In the rows, zero is written as 100.
Each row is followed by its class.
| 103 | 132 | 113 |  67 |  95 | 105 |  70 |  90 | 110 | 112 |  81 | 109 | 122 | 101 |  99 | 108 | 102 |  91 | 107 |  79 |  61 | 113 | 104 |  90 | 113 |  79 |  48 |  99 |  48 | 117 | 117 |  84 | 111 |  86 |  96 | 122 |  77 | 111 |  88 | 136 |  88 | 131 |  91 | 113 | 122 |  64 |  98 | 155 |  85 |  77 |  85 |  92 |  50 |  71 | 129 | 101 | 106 | 126 |  99 | 122 |  89 | 107 |  91 | 120 | 124 | 106 | 116 |  64 | 102 |  84 | 117 |  93 | 124 | 112 | 105 | 110 |
K
| 103 |  91 | 114 |  87 | 100 |  87 |  81 | 106 |  95 | 101 |  97 | 100 | 132 | 111 |  75 | 108 |  83 |  67 | 109 | 106 |  70 | 123 |  97 | 117 | 115 | 100 |  57 |  96 |  54 |  90 |  96 | 100 | 144 |  86 | 107 |  99 | 120 |  97 | 113 |  98 |  88 | 125 | 123 |  91 | 119 |  99 |  87 |  99 | 134 |  89 |  82 |  96 |  76 |  78 | 108 |  91 |  80 | 103 | 109 |  82 | 103 |  74 | 124 | 134 | 101 |  89 |  95 |  80 |  99 |  99 | 107 | 113 | 129 | 119 |  90 | 145 |
Q
|  96 |  83 |  95 | 109 |  98 |  83 | 104 | 107 |  55 |  97 | 113 |  90 |  97 | 110 |  92 | 109 |  93 |  85 |  93 | 117 | 109 | 120 | 105 | 123 | 104 | 114 | 106 | 104 | 126 |  80 |  81 | 126 | 141 |  97 | 109 |  78 | 126 |  99 | 113 |  88 | 109 | 111 | 115 |  90 |  93 | 153 | 101 |  60 | 140 |  84 |  85 |  95 | 118 |  86 |  89 |  94 |  79 |  91 | 104 |  84 | 106 |  78 | 112 | 127 |  65 |  95 |  59 | 108 | 104 | 106 | 102 | 125 |  98 | 101 |  80 | 133 |
D
|  77 |  98 |  74 | 102 |  73 |  69 |  83 | 109 |  55 | 112 |  98 | 131 | 100 | 109 |  76 | 125 |  82 |  53 |  99 |  94 |  60 | 134 | 100 | 114 |  99 |  95 |  79 | 104 | 107 |  73 |  68 | 118 | 175 |  79 |  90 |  54 | 118 | 106 | 112 | 106 | 110 | 147 | 101 |  82 | 102 | 159 |  85 | 116 | 162 |  68 |  71 |  98 |  90 |  82 |  85 |  90 |  67 | 106 | 113 |  97 |  82 |  92 | 145 | 144 |  84 | 113 |  51 |  96 | 119 |  99 |  84 | 116 | 111 | 102 |  62 | 142 |
Q
|  99 | 104 | 123 |  87 | 105 | 119 |  95 |  95 | 116 | 105 |  87 |  97 | 114 | 100 | 137 | 101 | 111 | 119 | 104 |  95 |  96 |  89 | 113 |  99 | 119 | 101 |  89 |  84 |  63 | 120 | 121 |  91 |  87 |  99 | 101 | 130 |  83 |  99 |  97 | 109 |  94 |  97 | 102 | 108 | 113 |  54 | 116 | 133 |  69 | 110 | 108 |  94 |  81 |  79 | 118 | 103 | 117 | 106 |  89 |  99 | 115 | 102 |  77 |  90 | 111 |  86 | 119 |  96 |  99 |  91 | 107 |  93 | 121 | 105 | 107 |  91 |
K
| 103 | 110 |  78 |  83 |  97 |  96 |  89 | 100 |  73 |  96 | 101 | 102 |  99 |  99 |  88 | 118 |  97 |  89 |  94 | 103 |  91 | 131 | 102 | 106 |  78 |  86 |  74 | 103 |  98 |  96 |  95 | 113 | 113 |  83 |  98 |  90 |  98 | 114 | 104 | 123 | 105 | 134 |  89 | 101 | 104 | 124 | 103 | 114 | 115 |  72 |  89 | 106 |  82 |  82 | 110 | 104 |  85 | 109 | 106 | 121 |  84 | 106 | 108 | 126 |  98 | 121 |  86 |  86 | 107 | 100 | 102 | 100 | 110 | 111 | 105 | 108 |
Q
|  98 | 106 | 100 |  81 |  95 |  95 | 102 | 111 | 105 |  89 | 102 | 107 | 109 | 111 |  85 |  90 |  92 |  84 | 102 | 117 |  95 | 123 | 115 | 126 | 117 | 108 |  85 | 106 | 109 |  82 | 115 | 114 | 136 |  90 | 103 |  99 | 105 |  95 | 112 |  99 | 134 | 129 | 141 | 114 | 116 | 127 | 102 |  87 | 113 |  58 | 101 |  85 | 102 |  78 | 107 | 107 |  89 |  95 | 110 |  80 | 100 |  68 | 113 | 114 |  95 | 101 |  90 | 107 | 108 | 103 | 103 | 121 | 102 | 118 | 112 | 136 |
Q
|  96 | 101 |  80 | 100 |  95 |  77 | 100 | 105 |  40 |  99 | 117 | 100 |  79 | 109 |  93 | 108 |  95 |  82 | 100 | 119 | 105 | 133 | 118 | 135 | 103 | 117 | 109 | 104 | 136 |  88 |  82 | 135 | 147 | 102 | 101 |  76 | 114 | 105 | 111 |  91 | 130 | 119 | 103 |  95 |  86 | 156 |  99 |  60 | 142 |  73 |  87 |  83 | 115 |  66 |  82 |  86 |  79 |  93 | 105 |  97 | 102 |  74 | 123 | 129 |  60 | 110 |  48 | 109 | 115 | 115 | 110 | 123 |  91 | 108 |  76 | 129 |
Q
| 102 |  96 |  72 |  83 |  99 |  95 | 106 | 106 |  91 |  82 | 117 |  98 | 102 | 111 |  91 | 110 | 100 |  95 |  80 | 140 | 116 | 133 | 112 | 122 |  76 | 104 |  87 | 121 | 117 |  76 | 104 | 129 | 126 |  74 | 100 |  86 | 104 | 106 | 121 | 107 | 124 | 138 | 125 | 112 | 105 | 141 | 108 |  93 | 122 |  61 |  96 |  90 | 104 |  72 | 112 | 120 |  71 |  95 | 126 | 100 | 102 |  87 | 108 | 117 |  92 | 118 |  78 | 103 | 105 | 100 | 101 | 115 | 108 | 107 | 109 | 109 |
Q
|  97 | 122 |  89 |  66 |  77 | 101 |  80 |  95 |  90 |  95 |  83 |  87 | 107 | 104 |  88 | 132 |  98 |  81 |  83 |  96 |  79 | 133 | 107 | 101 |  67 |  76 |  51 | 109 |  75 |  89 |  99 | 114 | 134 |  67 |  81 |  85 | 102 | 111 | 111 | 125 |  98 | 165 |  97 | 101 | 113 | 114 | 104 | 129 | 124 |  62 |  79 |  92 |  65 |  78 | 127 | 120 |  72 | 118 | 112 | 117 |  99 | 111 | 116 | 136 | 104 | 125 |  91 |  71 | 102 |  84 |  92 |  94 | 120 | 114 | 104 | 107 |
K
| 113 |  96 | 121 |  90 | 100 | 117 |  79 |  88 | 117 | 114 |  63 |  92 | 118 |  90 | 113 | 115 | 105 | 121 | 103 |  71 |  91 |  66 |  88 |  69 | 111 |  80 |  82 |  99 |  37 | 134 | 112 |  83 |  61 | 104 |  96 | 125 |  86 | 107 |  93 | 114 |  49 |  78 |  52 |  92 | 100 |  40 | 107 | 148 |  73 | 139 | 100 | 113 |  69 |  95 | 124 |  98 | 125 | 113 |  73 | 120 | 115 | 125 |  77 |  85 | 119 |  90 | 136 |  72 |  92 |  94 | 105 |  65 | 126 |  94 | 102 |  67 |
K
| 127 |  87 |  85 |  94 | 114 |  99 |  86 |  94 | 124 |  95 | 120 | 109 | 138 |  92 |  68 |  90 |  91 | 100 | 115 |  97 | 106 |  79 |  74 |  75 | 100 |  85 |  86 |  92 |  30 | 125 | 115 |  71 |  44 | 124 | 119 | 132 |  91 | 107 |  76 | 103 |  54 |  45 |  84 |  91 |  93 |  71 |  94 | 135 |  64 | 138 |  94 | 138 |  84 |  98 | 109 |  92 | 111 |  92 | 102 | 118 | 110 |  99 |  91 |  90 | 158 |  79 | 158 |  89 |  84 | 108 | 161 |  79 | 115 |  99 | 119 |  90 |
T
| 111 |  86 | 113 |  94 | 100 |  99 |  97 |  95 | 113 |  93 |  95 |  92 | 122 |  98 | 100 | 109 |  98 | 110 |  93 |  96 | 107 |  98 |  93 |  92 | 101 |  94 |  89 |  95 |  55 | 110 | 111 | 102 |  90 | 105 | 107 | 104 | 106 |  98 |  92 | 100 |  78 |  89 | 104 |  90 | 111 |  81 | 108 | 122 |  90 | 124 |  98 | 100 |  91 |  91 | 121 | 105 | 100 |  99 |  90 |  99 | 121 |  93 |  96 |  99 | 105 |  90 | 119 |  91 |  96 |  92 | 103 |  88 | 131 | 103 | 104 |  95 |
K
| 132 | 113 |  91 |  69 | 123 | 123 | 105 |  95 | 125 |  84 | 106 | 113 | 120 | 104 |  96 |  80 | 110 | 111 | 100 | 130 | 123 | 109 | 118 | 112 | 115 | 105 |  79 | 107 |  73 | 118 | 139 | 102 |  77 | 112 | 102 | 144 |  74 |  98 | 100 | 105 | 117 | 100 | 130 | 126 | 117 |  66 | 113 | 140 |  56 |  86 | 111 |  91 |  97 |  61 | 126 | 115 | 112 |  99 | 104 |  99 | 116 |  73 |  80 | 103 | 110 |  97 | 136 | 108 |  98 |  98 | 131 | 102 | 106 | 115 | 139 | 105 |
K
| 133 | 117 |  48 |  78 | 117 | 117 | 106 |  88 | 116 |  71 | 124 | 110 | 108 |  93 |  77 |  92 |  97 | 110 | 100 | 131 | 153 | 104 | 101 |  92 |  76 |  88 |  91 | 107 |  91 | 113 | 123 | 101 |  38 | 124 | 108 | 136 |  74 | 110 |  93 | 114 | 107 |  82 | 100 | 114 |  94 |  95 | 112 | 138 |  55 |  96 | 111 | 120 | 108 |  79 | 116 | 117 |  99 |  91 | 134 | 130 | 107 |  93 |  79 |  87 | 109 | 112 | 141 | 117 |  89 | 111 | 136 |  89 |  94 | 106 | 153 |  75 |
L
| 114 |  89 |  87 | 102 | 113 |  98 | 106 | 100 | 103 |  90 | 115 | 106 | 133 |  94 |  83 |  89 | 100 | 102 | 106 | 113 | 121 | 106 | 104 | 108 | 105 |  84 | 107 |  97 | 100 | 101 |  99 | 105 |  87 | 113 | 110 | 114 | 101 |  91 |  99 |  91 | 102 |  77 | 118 |  99 | 102 | 104 | 105 |  95 |  90 | 108 | 102 | 112 | 113 |  85 | 101 | 101 | 101 |  88 | 111 |  93 | 104 |  75 | 100 |  92 |  94 |  93 | 109 | 115 |  95 | 111 | 118 | 101 |  96 | 103 | 112 | 111 |
B
|  91 |  92 | 127 | 106 |  93 |  86 |  99 | 109 |  84 | 107 | 101 |  86 | 101 | 110 |  99 |  88 |  93 |  84 | 110 | 106 |  82 | 115 | 109 | 132 | 130 | 120 |  94 | 100 | 109 |  88 |  90 | 114 | 159 |  98 | 111 |  87 | 118 |  88 | 111 |  91 | 120 | 117 | 129 |  96 | 113 | 118 |  92 |  63 | 134 |  84 |  93 |  83 | 108 |  89 |  94 |  87 |  83 |  94 | 101 |  71 | 106 |  75 | 121 | 127 |  84 |  86 |  70 | 107 | 108 | 101 | 101 | 121 | 102 | 109 |  76 | 143 |
Q
| 109 |  66 | 113 | 106 | 112 | 106 | 107 | 102 | 127 |  91 | 111 | 103 | 125 | 103 |  95 |  88 |  98 | 110 | 111 | 118 | 113 |  90 |  93 | 100 | 119 | 110 | 104 | 103 |  70 | 110 | 108 |  96 |  81 | 115 | 113 | 118 | 106 |  85 | 104 |  81 |  96 |  65 | 119 |  96 | 103 |  80 | 103 | 102 |  77 | 125 | 110 | 109 | 109 |  90 | 105 |  94 | 106 |  88 |  98 |  83 | 128 |  78 |  96 |  88 | 104 |  77 | 122 | 102 |  93 | 104 | 113 | 101 | 108 |  80 | 107 | 112 |
S
| 109 | 104 | 123 |  98 | 125 | 106 |  99 |  99 | 119 | 105 | 102 | 107 | 107 | 104 | 106 |  70 | 106 | 113 | 122 | 102 |  99 |  85 | 116 | 106 | 139 | 113 | 117 |  96 |  92 | 117 | 118 |  86 |  81 | 123 | 115 | 133 |  82 |  91 |  81 |  94 | 106 |  65 | 118 | 119 | 105 |  58 |  95 | 111 |  66 | 113 | 112 |  94 |  97 |  82 |  98 |  84 | 126 |  95 |  95 |  89 | 104 |  81 |  83 |  84 | 110 |  80 | 125 | 112 |  97 | 105 | 123 | 105 |  85 | 105 | 107 | 109 |
S
|  98 | 129 |  73 |  90 |  96 |  86 |  89 | 103 |  85 |  89 | 106 | 121 | 106 | 110 |  70 |  85 |  95 |  73 | 107 | 112 |  71 | 129 | 106 | 123 | 112 | 102 |  82 | 100 | 115 |  96 | 100 | 108 | 140 |  88 | 106 | 105 |  95 | 102 | 100 | 107 | 139 | 132 | 127 | 113 | 112 | 126 |  89 |  87 | 113 |  52 |  93 |  90 |  96 |  90 |  93 | 100 |  82 |  98 | 125 |  97 |  74 |  77 | 132 | 119 | 105 | 105 |  88 | 103 | 106 | 101 | 118 | 125 |  93 | 112 | 104 | 140 |
Q
